Here is a tiny trained network, its code and every weight. The questions are about switching its units off for an input and a class, where a switched-off unit gives its printed mean instead of its output.

import numpy as np


def w(rows, s, z=0):
    codes = np.array(rows[::2]) - 128.0
    scale = np.full(codes.shape[1], s)
    scale[-1] = z or s
    return codes * scale


def f(y):
    return y / 2 * (1 + np.tanh(0.7978845608 * (y + 0.044715 * y**3)))


def log_softmax(a):
    a = a - a.max(-1, keepdims=True)
    return a - np.log(np.exp(a).sum(-1, keepdims=True))


def net(x, mask):
    res = np.array(x, float).reshape(1, 3) / 4 @ E
    y = f(res @ A[0][:, :-1].T + A[0][:, -1])
    res = res + np.where(mask, y, B[0][:, -1]) @ B[0][:, :-1]
    return log_softmax(res[-1] @ U[:, :-1].T + U[:, -1])


A, B = {}, {}
E = w([
[2,87,46],'x0',
[118,234,75],'x1',
[176,140,25],'x2',
],0.0098)
A[0] = w([
[249,143,142,197],'N1',
[117,57,119,186],'N2',
[112,144,94,124],'N3',
[134,126,131,98],'N4',
[90,114,35,193],'N5',
[52,122,137,255],'N6',
[88,139,3,177],'N7',
[233,160,149,202],'N8',
[125,145,92,105],'N9',
[142,56,123,251],'N10',
[128,59,136,179],'N11',
[117,173,176,203],'N12',
[98,113,59,200],'N13',
[102,137,18,209],'N14',
[43,117,159,251],'N15',
[72,198,190,195],'N16',
[175,133,123,190],'N17',
[149,140,104,146],'N18',
],0.014,0.0046)
B[0] = w([
[220,186,192,230],'N1',
[29,136,168,173],'N2',
[90,123,102,154],'N3',
[135,135,106,124],'N4',
[47,174,81,223],'N5',
[102,61,98,198],'N6',
[104,183,60,248],'N7',
[246,232,181,227],'N8',
[102,137,125,149],'N9',
[40,179,212,182],'N10',
[54,122,209,169],'N11',
[234,101,112,174],'N12',
[32,169,57,202],'N13',
[96,195,45,237],'N14',
[127,2,125,202],'N15',
[255,24,71,187],'N16',
[162,182,142,164],'N17',
[109,177,143,147],'N18',
],0.0077,0.013)
U = w([
[59,184,9,82],'0',
[224,248,216,222],'1',
[29,105,255,1],'2',
[187,44,119,151],'3',
],0.0072,0.00087)

Each question gives the input, the list of numbers given to net, and the class t.
The units are the neurons (one row each of A and B). Each row of codes is followed by its name. A weight is (code - 128) times the scale printed after its matrix; where a second scale follows, it is the last column's (A, B and U).
mask holds one flag per neuron, in row order. A switched-off neuron (its flag False) gives its mean, the last column of its row in B, instead of its output. The means were averaged over made-up inputs and are rounded, as every weight is.
A unit's drop is (log p(t) with every unit on - log p(t) with that unit switched off) / (log p(t) with every unit on - log p(t) with every unit switched off).
The circuit of an input: a set's keep is (log p(t) with only the set's units on - log p(t) with every unit switched off) / (log p(t) with every unit on - log p(t) with every unit switched off). Starting from the 12 units with the biggest drops (on a tie, the unit counted first), units are removed one at a time, each time the one whose removal leaves the highest keep (on an exact tie, the one counted first), for as long as the keep stays at least 0.8.
circuit, biggest first: the units of the circuit, biggest drop first
k most important neurons: the k neurons with the biggest drops, biggest first
drop of u: that unit's drop, to one decimal
input [6,-7,2], class 2: circuit, biggest first => N11; N10
input [-1,-3,-7], class 3: 2 most important neurons => N16; N12
input [5,3,-7], class 3: 2 most important neurons => N16; N15
input [5,0,-6], class 2: circuit, biggest first => N14
input [-1,-7,6], class 1: 3 most important neurons => N15; N6; N1
input [-1,-5,5], class 1: 2 most important neurons => N15; N6
input [6,-1,-7], class 2: 2 most important neurons => N2; N11
input [3,-6,3], class 2: drop of N10 => 0.2
input [-4,8,8], class 1: drop of N8 => 0.3
input [3,0,-5], class 3: drop of N15 => 0.1
